Below is a small trained network, with its code and all its weights. Each question gives an input and a target symbol and asks what happens when units are switched off, that is, made to give their printed mean instead of their output.

import numpy as np


def w(rows, s, z=0):
    codes = np.array(rows[::2]) - 128.0
    scale = np.full(codes.shape[1], s)
    scale[-1] = z or s
    return codes * scale


def f(y):
    return y / 2 * (1 + np.tanh(0.7978845608 * (y + 0.044715 * y**3)))


def softmax(a):
    e = np.exp(a - a.max(-1, keepdims=True))
    return e / e.sum(-1, keepdims=True)


def log_softmax(a):
    a = a - a.max(-1, keepdims=True)
    return a - np.log(np.exp(a).sum(-1, keepdims=True))


def net(x, mask):
    ids = ['γδζηλμφψ'.index(c) for c in x.split()]
    T = len(ids)
    res = E[ids] + P[:T]
    u = 0
    for l in range(2):
        q, k, v = (res @ M[l].T for M in (Q, K, V))
        z = softmax(np.where(np.tri(T) > 0, q @ k.T / 4**0.5, -1e9)) @ v
        res = res + np.where(mask[u], z, O[l][:, -1]) @ O[l][:, :-1]
        u += 1
        y = f(res @ A[l][:, :-1].T + A[l][:, -1])
        res = res + np.where(mask[u : u + 16], y, B[l][:, -1]) @ B[l][:, :-1]
        u += 16
    return log_softmax(res[-1] @ U[:, :-1].T + U[:, -1])


Q, K, V, O, A, B = {}, {}, {}, {}, {}, {}
E = w([
[153,64,23,87,141,148,168,139,57],'γ',
[189,90,79,68,109,232,210,92,97],'δ',
[200,85,167,8,65,241,126,111,173],'ζ',
[33,49,86,75,157,58,76,193,96],'η',
[66,90,194,148,98,71,74,171,143],'λ',
[208,132,165,228,88,168,137,103,109],'μ',
[20,105,85,176,147,169,137,230,154],'φ',
[18,136,134,83,155,153,134,50,70],'ψ',
],0.014)
P = w([
[127,155,163,132,90,112,133,164,2],'0',
[168,89,143,115,142,108,168,143,138],'1',
[137,167,94,104,43,137,149,168,147],'2',
[77,65,136,165,84,223,68,117,94],'3',
[168,113,137,134,169,112,142,131,141],'4',
[142,177,84,134,68,119,126,144,147],'5',
[63,69,125,183,106,199,72,93,118],'6',
[155,125,130,150,193,105,132,114,163],'7',
[130,186,75,148,95,105,112,122,163],'8',
[50,79,117,193,131,180,71,73,146],'9',
[137,147,123,167,219,98,125,87,182],'10',
[115,200,62,162,126,93,99,97,181],'11',
[81,51,146,190,83,159,97,69,152],'12',
[158,118,134,131,196,91,125,123,152],'13',
],0.02)
Q[0] = w([
[81,101,148,157,77,174,101,72,128],'L0H0',
[116,41,37,155,128,181,172,84,95],'L0H0',
[170,91,124,167,124,134,120,107,130],'L0H0',
[173,249,118,87,162,103,207,155,108],'L0H0',
],0.015)
K[0] = w([
[95,207,171,172,165,123,127,34,238],'L0H0',
[123,159,2,161,222,177,177,59,128],'L0H0',
[181,162,96,179,141,158,108,126,137],'L0H0',
[140,51,180,78,46,163,225,171,40],'L0H0',
],0.0099)
V[0] = w([
[145,176,110,39,95,113,45,28,161],'L0H0',
[97,99,7,92,177,94,41,209,134],'L0H0',
[116,38,175,1,113,113,111,133,124],'L0H0',
[52,211,135,127,175,100,163,80,90],'L0H0',
],0.0066)
O[0] = w([
[174,65,136,76,36,108,135,75,96,122],'L0H0',
[114,130,133,188,91,171,227,149,157,209],'L0H0',
[100,115,144,146,132,54,201,24,123,223],'L0H0',
[169,141,166,161,101,144,128,93,2,253],'L0H0',
],0.0084,0.003)
A[0] = w([
[112,142,100,29,141,121,182,119,133,119],'L0N0',
[169,152,90,149,117,52,171,100,182,81],'L0N1',
[137,129,108,137,208,105,145,95,124,96],'L0N2',
[173,63,71,80,186,13,94,163,81,89],'L0N3',
[149,67,99,98,143,172,116,98,220,164],'L0N4',
[115,143,135,72,126,79,106,142,182,121],'L0N5',
[166,121,111,130,189,85,202,163,201,254],'L0N6',
[80,203,220,131,142,80,60,143,114,55],'L0N7',
[224,160,102,105,146,111,130,162,187,147],'L0N8',
[2,114,77,46,163,158,97,107,176,79],'L0N9',
[95,46,103,161,130,139,106,135,191,195],'L0N10',
[133,39,123,91,143,161,138,109,147,104],'L0N11',
[218,119,169,53,134,129,113,116,113,126],'L0N12',
[211,153,150,188,162,128,52,164,110,28],'L0N13',
[154,147,153,90,159,90,180,119,99,139],'L0N14',
[187,178,183,223,127,136,203,88,157,115],'L0N15',
],0.0089,0.0067)
B[0] = w([
[129,168,152,147,137,144,22,193,191,166],'L0N0',
[77,189,209,147,80,133,65,219,102,153],'L0N1',
[140,94,124,79,154,138,179,170,139,164],'L0N2',
[182,119,129,106,75,229,194,151,197,155],'L0N3',
[115,61,72,179,113,1,166,217,24,178],'L0N4',
[97,152,23,148,161,167,155,114,98,138],'L0N5',
[91,143,113,77,163,149,57,11,37,254],'L0N6',
[165,67,164,99,118,54,97,134,63,147],'L0N7',
[19,155,248,105,108,174,235,29,131,157],'L0N8',
[229,89,158,140,28,151,150,142,88,207],'L0N9',
[250,148,183,108,153,121,134,104,123,250],'L0N10',
[111,167,148,238,154,87,76,99,156,176],'L0N11',
[106,163,98,110,186,152,99,137,121,146],'L0N12',
[64,117,63,156,176,43,109,140,65,138],'L0N13',
[165,125,91,154,235,142,141,146,50,164],'L0N14',
[186,39,111,23,85,153,114,181,178,152],'L0N15',
],0.0069,0.0074)
Q[1] = w([
[145,106,102,47,234,74,162,138,150],'L1H0',
[87,138,193,77,209,46,107,55,111],'L1H0',
[142,73,137,130,78,125,160,111,212],'L1H0',
[112,150,149,210,145,12,161,87,78],'L1H0',
],0.011)
K[1] = w([
[124,144,186,80,112,83,150,240,35],'L1H0',
[110,98,206,91,175,199,174,169,1],'L1H0',
[152,89,197,73,6,80,108,119,203],'L1H0',
[185,136,230,195,253,39,155,81,171],'L1H0',
],0.0091)
V[1] = w([
[135,121,200,60,178,146,54,138,195],'L1H0',
[175,254,93,137,109,186,51,155,129],'L1H0',
[74,96,156,152,69,49,109,207,126],'L1H0',
[34,67,99,135,175,166,133,162,189],'L1H0',
],0.0075)
O[1] = w([
[200,99,119,97,156,27,220,83,29,9],'L1H0',
[114,163,254,78,153,133,145,196,173,54],'L1H0',
[161,104,150,231,95,175,190,153,131,127],'L1H0',
[195,172,174,178,192,134,89,75,116,2],'L1H0',
],0.008,0.0091)
A[1] = w([
[126,129,169,52,207,50,205,121,224,56],'L1N0',
[110,172,82,153,148,159,130,180,70,144],'L1N1',
[170,66,118,204,142,76,177,192,145,177],'L1N2',
[99,53,112,124,197,94,63,84,63,96],'L1N3',
[135,140,128,159,162,76,73,236,133,112],'L1N4',
[136,122,169,79,142,140,69,139,122,153],'L1N5',
[146,97,180,146,223,128,178,198,214,136],'L1N6',
[100,108,99,116,175,179,66,93,190,158],'L1N7',
[203,177,160,174,79,65,188,105,83,57],'L1N8',
[96,200,90,119,127,43,144,166,88,92],'L1N9',
[173,138,199,159,254,149,155,88,181,27],'L1N10',
[116,187,171,105,193,175,106,140,156,82],'L1N11',
[130,83,144,206,117,163,131,73,130,104],'L1N12',
[117,176,144,104,193,153,116,89,171,138],'L1N13',
[58,174,161,157,82,166,141,132,109,1],'L1N14',
[100,111,156,108,196,110,161,103,145,210],'L1N15',
],0.0098,0.0074)
B[1] = w([
[101,143,100,74,165,175,146,246,42,136],'L1N0',
[138,133,168,117,115,113,130,97,156,185],'L1N1',
[80,108,111,91,182,73,104,101,172,177],'L1N2',
[150,124,146,133,124,156,163,180,167,250],'L1N3',
[188,140,99,93,135,178,150,106,157,140],'L1N4',
[118,112,80,185,123,145,157,109,116,166],'L1N5',
[77,167,170,151,206,165,52,98,117,146],'L1N6',
[179,160,172,139,97,96,147,125,93,231],'L1N7',
[117,213,200,55,136,114,114,110,138,133],'L1N8',
[142,112,131,160,129,132,93,69,106,164],'L1N9',
[118,85,141,43,81,31,194,173,167,135],'L1N10',
[101,155,99,149,75,60,103,104,106,148],'L1N11',
[112,131,140,119,163,90,144,171,87,240],'L1N12',
[167,135,80,141,138,109,137,118,98,147],'L1N13',
[184,89,102,128,172,98,162,138,152,168],'L1N14',
[188,135,95,103,157,147,93,106,185,149],'L1N15',
],0.011,0.012)
U = w([
[98,205,130,68,76,172,242,217,246,253],'γ',
[123,190,60,128,136,112,77,60,95,180],'δ',
[134,171,88,84,182,135,132,222,85,68],'ζ',
[96,105,47,169,200,104,200,159,134,62],'η',
[153,154,195,50,166,66,163,162,116,84],'λ',
[255,77,118,72,192,146,163,129,162,109],'μ',
[101,141,164,114,215,211,118,131,144,99],'φ',
[177,113,219,163,146,178,182,190,12,118],'ψ',
],0.005,0.0059)

Each question gives the input, a string of symbols that net reads in full, and the target symbol t.
The units are the heads (4 rows each of Q, K, V and O) and the neurons (one row each of A and B). Each row of codes is followed by its name. A weight is (code - 128) times the scale printed after its matrix; where a second scale follows, it is the last column's (O, A, B and U).
mask holds one flag per unit, layer by layer, with each layer's heads first. A switched-off unit (its flag False) gives its mean, the last column of its rows in O or B, instead of its output. The means were averaged over made-up inputs and are rounded, as every weight is.
A unit's drop is (log p(t) with every unit on - log p(t) with that unit switched off) / (log p(t) with every unit on - log p(t) with every unit switched off).
The circuit of an input: a set's keep is (log p(t) with only the set's units on - log p(t) with every unit switched off) / (log p(t) with every unit on - log p(t) with every unit switched off). Starting from the 12 units with the biggest drops (on a tie, the unit counted first), units are removed one at a time, each time the one whose removal leaves the highest keep (on an exact tie, the one counted first), for as long as the keep stays at least 0.8.
circuit, biggest first: the units of the circuit, biggest drop first
unit that matters most: the unit with the biggest drop
k most important neurons: the k neurons with the biggest drops, biggest first
k most important neurons of layer l: the k neurons of layer l with the biggest drops, biggest first
input λ λ ψ ψ γ, target η: circuit, biggest first	L1H0; L0N7; L1N2
input η η ψ ψ η γ, target γ: circuit, biggest first	L1H0; L0N10
input ψ δ λ η η δ η δ η ψ η μ ψ δ, target γ: circuit, biggest first	L1H0; L0H0
input ψ η η λ μ ψ δ φ, target γ: circuit, biggest first	L0N6; L1H0; L0H0
input η λ η η ψ ψ η, target ψ: 2 most important neurons	L0N4; L1N2
input λ λ η ψ λ λ η ψ, target η: 3 most important neurons	L0N7; L1N2; L0N6
input γ ψ ψ γ φ λ η μ φ, target δ: circuit, biggest first	L1N3
input ψ δ ψ η η μ φ μ ψ φ λ γ, target γ: 3 most important neurons	L0N3; L0N2; L0N11
input ψ ψ μ ψ ψ η, target γ: circuit, biggest first	L0N3; L1H0
input γ λ η λ η ψ η ψ ψ η δ φ η, target φ: circuit, biggest first	L0H0; L1N6; L1H0; L0N6
input ζ δ η η ψ, target μ: circuit, biggest first	L0H0; L1H0; L1N15; L1N3
input ψ λ ψ μ ψ δ φ η ψ ζ, target ψ: circuit, biggest first	L0H0; L0N4
input μ δ η η η δ η ψ ψ γ ψ λ, target γ: 3 most important neurons	L0N4; L0N6; L0N14
input ψ ψ μ λ η ψ ψ η μ ψ λ ψ ζ, target ψ: circuit, biggest first	L0H0
input ψ λ η η, target λ: 3 most important neurons	L0N9; L0N10; L1N8
input μ λ φ ψ η μ ζ ψ η μ δ, target φ: 3 most important neurons of layer 0	L0N4; L0N7; L0N13
input λ η ψ ψ η ψ ψ μ η η, target μ: circuit, biggest first	L0H0; L1N4; L0N10
input δ γ η ψ μ γ μ ψ λ λ λ, target ζ: 2 most important neurons of layer 0	L0N15; L0N11
input μ ψ ψ γ γ γ λ η ψ ψ γ ψ η η, target φ: circuit, biggest first	L1H0; L1N6; L0H0
input ψ λ μ μ η γ λ η ψ ψ λ, target γ: circuit, biggest first	L1H0; L0H0
input δ ψ η λ η μ η ψ γ φ ψ δ ψ φ, target ζ: most important neuron of layer 0	L0N6
input λ ψ δ δ μ μ, target δ: 3 most important neurons	L0N8; L0N13; L0N9
input η ζ ψ ψ λ η ψ η η η, target η: 4 most important neurons	L0N4; L0N6; L0N11; L1N2
input ζ ψ ψ γ ψ λ ψ ζ ψ ψ λ ψ η φ, target μ: 2 most important neurons	L0N6; L1N3
input ψ γ ψ μ μ μ, target δ: 3 most important neurons of layer 0	L0N13; L0N8; L0N6
input ψ ζ ψ ψ ψ λ ζ ψ η, target γ: 2 most important neurons of layer 0	L0N3; L0N4
input μ μ ζ ψ ψ, target φ: 3 most important neurons	L1N6; L0N7; L0N13
input ζ η γ ψ λ ψ φ ζ γ, target δ: unit that matters most	L0H0
